Below are the code and all the weights of a small trained network. Each question names an input and a class and asks about switching units off, where a switched-off unit gives its printed mean instead of its output.

import numpy as np


def w(rows, s, z=0):
    codes = np.array(rows[::2]) - 128.0
    scale = np.full(codes.shape[1], s)
    scale[-1] = z or s
    return codes * scale


def norm(h):
    return h / np.sqrt((h * h).mean(-1, keepdims=True) + 1e-5)


def f(y):
    return np.maximum(y, 0)


def log_softmax(a):
    a = a - a.max(-1, keepdims=True)
    return a - np.log(np.exp(a).sum(-1, keepdims=True))


def net(x, mask):
    res = np.array(x, float).reshape(1, 2) / 4 @ E
    u = 0
    for l in range(4):
        y = f(norm(res) @ A[l][:, :-1].T + A[l][:, -1])
        res = res + np.where(mask[u : u + 6], y, B[l][:, -1]) @ B[l][:, :-1]
        u += 6
    return log_softmax(norm(res)[-1] @ U[:, :-1].T + U[:, -1])


A, B = {}, {}
E = w([
[118,135,157,205,190,158,152],'x0',
[148,109,4,98,158,114,111],'x1',
],0.019)
A[0] = w([
[129,134,172,202,176,130,136,83],'L0N0',
[128,125,1,86,139,126,128,57],'L0N1',
[126,134,60,185,195,121,133,3],'L0N2',
[129,116,91,164,178,138,123,38],'L0N3',
[120,134,146,173,147,122,123,227],'L0N4',
[124,119,131,104,126,120,124,131],'L0N5',
],0.032,0.0037)
B[0] = w([
[99,53,159,190,113,108,99,212],'L0N0',
[95,53,163,189,45,5,37,254],'L0N1',
[180,175,17,102,212,226,208,201],'L0N2',
[159,222,78,97,154,228,161,177],'L0N3',
[134,140,201,123,184,139,154,176],'L0N4',
[117,140,169,79,171,134,153,145],'L0N5',
],0.029,0.03)
A[1] = w([
[154,151,95,108,84,160,142,59],'L1N0',
[129,107,85,136,4,13,26,2],'L1N1',
[142,188,126,6,50,88,147,129],'L1N2',
[127,193,88,63,32,195,143,137],'L1N3',
[139,102,84,148,41,69,19,79],'L1N4',
[109,96,89,114,71,100,109,51],'L1N5',
],0.033,0.0023)
B[1] = w([
[91,102,169,129,165,167,89,140],'L1N0',
[217,153,123,162,2,105,58,252],'L1N1',
[80,186,101,62,164,113,93,160],'L1N2',
[117,94,138,91,122,167,165,149],'L1N3',
[98,168,128,173,81,22,128,225],'L1N4',
[129,152,123,176,95,85,96,169],'L1N5',
],0.037,0.039)
A[2] = w([
[124,62,94,179,103,111,157,27],'L2N0',
[134,72,93,92,85,127,171,120],'L2N1',
[129,127,41,133,108,189,178,82],'L2N2',
[181,171,67,158,210,156,148,124],'L2N3',
[188,110,100,95,96,225,225,48],'L2N4',
[183,174,3,158,234,238,238,255],'L2N5',
],0.024,0.0023)
B[2] = w([
[148,152,164,50,76,121,129,166],'L2N0',
[125,181,160,122,102,145,160,130],'L2N1',
[156,139,141,144,157,158,181,170],'L2N2',
[142,141,95,148,154,161,145,184],'L2N3',
[157,126,109,167,138,93,101,175],'L2N4',
[180,132,56,190,146,254,73,251],'L2N5',
],0.032,0.023)
A[3] = w([
[105,159,97,180,23,17,163,135],'L3N0',
[125,135,86,4,95,137,94,96],'L3N1',
[117,111,76,150,96,81,183,4],'L3N2',
[187,101,29,138,124,80,215,50],'L3N3',
[85,99,213,147,94,45,102,234],'L3N4',
[127,137,98,157,57,26,162,107],'L3N5',
],0.024,0.0028)
B[3] = w([
[126,159,91,128,51,91,38,237],'L3N0',
[106,103,30,50,151,98,235,160],'L3N1',
[133,147,158,63,97,133,68,148],'L3N2',
[90,98,252,137,139,125,116,143],'L3N3',
[122,35,192,80,141,154,151,253],'L3N4',
[215,80,116,54,18,118,41,209],'L3N5',
],0.021,0.027)
U = w([
[175,134,90,190,186,219,125,132],'0',
[163,155,121,163,54,58,80,190],'1',
[114,38,248,134,170,147,154,140],'2',
[79,167,99,43,179,98,163,144],'3',
[124,167,144,171,155,87,182,8],'4',
],0.018,0.011)

Each question gives the input, the list of numbers given to net, and the class t.
The units are the neurons (one row each of A and B). Each row of codes is followed by its name. A weight is (code - 128) times the scale printed after its matrix; where a second scale follows, it is the last column's (A, B and U).
mask holds one flag per neuron, layer by layer. A switched-off neuron (its flag False) gives its mean, the last column of its row in B, instead of its output. The means were averaged over made-up inputs and are rounded, as every weight is.
A unit's drop is (log p(t) with every unit on - log p(t) with that unit switched off) / (log p(t) with every unit on - log p(t) with every unit switched off).
unit that matters most: the unit with the biggest drop
top k neurons: the k neurons with the biggest drops, biggest first
top k neurons in layer l: the k neurons of layer l with the biggest drops, biggest first
drop when u is switched off: that unit's drop, to one decimal
input [6,5], class 0: unit that matters most : L0N2
input [-3,-1], class 3: top 2 neurons in layer 0 : L0N1; L0N0
input [2,-6], class 2: top 3 neurons in layer 0 : L0N1; L0N2; L0N4
input [-4,-5], class 3: top 4 neurons : L0N1; L0N0; L0N2; L1N1
input [-3,-3], class 3: top 3 neurons : L0N1; L0N0; L0N2
input [-1,-4], class 2: top 4 neurons : L0N1; L0N2; L1N1; L1N4
input [2,-8], class 2: top 3 neurons : L0N1; L1N1; L0N2
input [6,-5], class 2: top 3 neurons : L0N1; L1N1; L0N4
input [2,-1], class 2: top 2 neurons : L0N0; L0N1
input [-2,-1], class 3: top 4 neurons : L0N1; L0N2; L0N0; L1N1
input [5,7], class 0: top 2 neurons : L0N2; L0N3
input [1,-8], class 2: drop when L0N2 is switched off : 0.5
input [8,-2], class 0: drop when L0N5 is switched off : 0.0
input [-7,-3], class 3: drop when L0N2 is switched off : 0.4
input [8,-3], class 0: top 2 neurons in layer 1 : L1N4; L1N1
